Below are the code and all the weights of a small trained network. Each question names an input and a target symbol and asks about switching units off, where a switched-off unit gives its printed mean instead of its output.

import numpy as np


def w(rows, s, z=0):
    codes = np.array(rows[::2]) - 128.0
    scale = np.full(codes.shape[1], s)
    scale[-1] = z or s
    return codes * scale


def f(y):
    return y / 2 * (1 + np.tanh(0.7978845608 * (y + 0.044715 * y**3)))


def softmax(a):
    e = np.exp(a - a.max(-1, keepdims=True))
    return e / e.sum(-1, keepdims=True)


def log_softmax(a):
    a = a - a.max(-1, keepdims=True)
    return a - np.log(np.exp(a).sum(-1, keepdims=True))


def net(x, mask):
    ids = ['ΓΛΠΣΩθψ'.index(c) for c in x.split()]
    T = len(ids)
    res = E[ids] + P[:T]
    u = 0
    for l in range(2):
        q, k, v = (res @ M[l].T for M in (Q, K, V))
        z = softmax(np.where(np.tri(T) > 0, q @ k.T / 3**0.5, -1e9)) @ v
        res = res + np.where(mask[u], z, O[l][:, -1]) @ O[l][:, :-1]
        u += 1
        y = f(res @ A[l][:, :-1].T + A[l][:, -1])
        res = res + np.where(mask[u : u + 4], y, B[l][:, -1]) @ B[l][:, :-1]
        u += 4
    return log_softmax(res[-1] @ U[:, :-1].T + U[:, -1])


Q, K, V, O, A, B = {}, {}, {}, {}, {}, {}
E = w([
[135,137,55],'Γ',
[63,238,179],'Λ',
[188,200,132],'Π',
[7,84,140],'Σ',
[224,70,139],'Ω',
[95,101,154],'θ',
[214,113,123],'ψ',
],0.015)
P = w([
[135,196,121],'0',
[91,173,163],'1',
[112,170,161],'2',
[124,150,150],'3',
[138,121,135],'4',
[139,91,120],'5',
[129,53,111],'6',
[122,22,111],'7',
[152,63,45],'8',
[97,1,36],'9',
[91,18,11],'10',
],0.0077)
Q[0] = w([
[77,196,179],'L0H1',
[133,255,164],'L0H1',
[187,167,111],'L0H1',
],0.0084)
K[0] = w([
[49,191,158],'L0H1',
[161,236,254],'L0H1',
[69,183,184],'L0H1',
],0.0072)
V[0] = w([
[160,182,137],'L0H1',
[184,94,247],'L0H1',
[66,145,179],'L0H1',
],0.011)
O[0] = w([
[121,210,78,122],'L0H1',
[53,73,2,3],'L0H1',
[175,154,75,140],'L0H1',
],0.0082,0.0042)
A[0] = w([
[122,224,233,245],'L0N1',
[98,108,113,80],'L0N2',
[44,193,170,186],'L0N3',
[254,156,84,252],'L0N4',
],0.0087,0.0037)
B[0] = w([
[146,94,254,255],'L0N1',
[136,151,20,117],'L0N2',
[133,170,220,202],'L0N3',
[117,39,183,245],'L0N4',
],0.0087,0.0058)
Q[1] = w([
[91,157,97],'L1H1',
[212,242,115],'L1H1',
[185,2,87],'L1H1',
],0.0095)
K[1] = w([
[104,165,208],'L1H1',
[94,179,254],'L1H1',
[82,8,132],'L1H1',
],0.0052)
V[1] = w([
[244,107,116],'L1H1',
[149,118,71],'L1H1',
[183,143,161],'L1H1',
],0.011)
O[1] = w([
[115,246,134,165],'L1H1',
[179,183,157,1],'L1H1',
[102,141,97,228],'L1H1',
],0.011,0.0083)
A[1] = w([
[131,125,165,211],'L1N1',
[69,155,195,232],'L1N2',
[63,2,60,183],'L1N3',
[155,73,224,253],'L1N4',
],0.0097,0.0039)
B[1] = w([
[243,167,156,173],'L1N1',
[179,176,2,230],'L1N2',
[71,95,147,185],'L1N3',
[174,64,138,251],'L1N4',
],0.0094,0.013)
U = w([
[254,142,167,248],'Γ',
[85,77,190,74],'Λ',
[91,136,151,12],'Π',
[150,22,201,40],'Σ',
[74,211,108,111],'Ω',
[75,114,254,105],'θ',
[97,154,96,4],'ψ',
],0.0082,0.003)

Each question gives the input, a string of symbols that net reads in full, and the target symbol t.
The units are the heads (3 rows each of Q, K, V and O) and the neurons (one row each of A and B). Each row of codes is followed by its name. A weight is (code - 128) times the scale printed after its matrix; where a second scale follows, it is the last column's (O, A, B and U).
mask holds one flag per unit, layer by layer, with each layer's heads first. A switched-off unit (its flag False) gives its mean, the last column of its rows in O or B, instead of its output. The means were averaged over made-up inputs and are rounded, as every weight is.
A unit's drop is (log p(t) with every unit on - log p(t) with that unit switched off) / (log p(t) with every unit on - log p(t) with every unit switched off).
The circuit of an input: a set's keep is (log p(t) with only the set's units on - log p(t) with every unit switched off) / (log p(t) with every unit on - log p(t) with every unit switched off). Starting from all 10 units, units are removed one at a time, each time the one whose removal leaves the highest keep (on an exact tie, the one counted first), for as long as the keep stays at least 0.8.
units of the circuit, in order: the units of the circuit, biggest drop first
top k neurons: the k neurons with the biggest drops, biggest first
top k neurons in layer l: the k neurons of layer l with the biggest drops, biggest first
drop when u is switched off: that unit's drop, to one decimal
input Π Λ Λ Π Γ θ Ω θ Ω Λ, target Λ: top 2 neurons : [L0N4 L1N3]
input Λ Λ Γ, target Λ: units of the circuit, in order : [L1H1 L0N1 L1N3]
input Ω Γ Λ Λ Σ Σ θ Σ Λ, target Λ: top 2 neurons in layer 0 : [L0N3 L0N1]
input θ Σ Γ, target Σ: units of the circuit, in order : [L1H1 L1N2]
input Σ Λ Π Γ Γ Λ, target Σ: top 4 neurons : [L0N3 L0N1 L1N4 L0N4]
input Λ Λ θ, target Λ: top 3 neurons in layer 1 : [L1N3 L1N4 L1N1]
input Ω Γ Π Σ Γ Ω Σ, target Ω: top 3 neurons in layer 0 : [L0N3 L0N1 L0N4]
input Λ ψ Λ Γ Λ Π Σ Σ Γ, target Σ: units of the circuit, in order : [L1N2 L1H1]
input Λ Γ Γ ψ θ Π Λ θ Σ Γ Π, target Σ: units of the circuit, in order : [L1N2 L0N4]
input ψ Γ Ω Γ Ω Γ Γ Σ Λ, target Γ: units of the circuit, in order : [L0N1 L1N2 L1N1]
input Γ Γ Γ Γ θ Π Γ θ Λ Γ Σ, target Γ: top 3 neurons : [L0N3 L1N2 L0N1]
input Λ Γ Γ Σ Γ Γ Γ Λ, target Σ: top 2 neurons : [L0N4 L0N3]
input Π Σ Γ Ω Γ Γ Γ Γ θ, target Γ: top neuron : [L1N3]
input Γ θ Λ Λ Ω Σ, target Ω: top 4 neurons : [L0N3 L1N4 L0N1 L1N2]
input Γ ψ Σ Σ Π, target Σ: top neuron in layer 1 : [L1N4]
input Σ Σ Σ θ Σ Γ Λ, target Γ: top 4 neurons : [L1N2 L0N1 L1N1 L1N3]
input Σ Σ Σ, target Σ: drop when L1N4 is switched off : 0.2
input Γ Ω Σ Σ Π Λ Λ Γ Γ Σ, target Γ: drop when L1N2 is switched off : 0.1
input Σ ψ Π Ω Γ, target Ω: drop when L0N2 is switched off : 0.0
input Π Γ θ Ω Ω Γ, target Ω: top neuron : [L1N4]
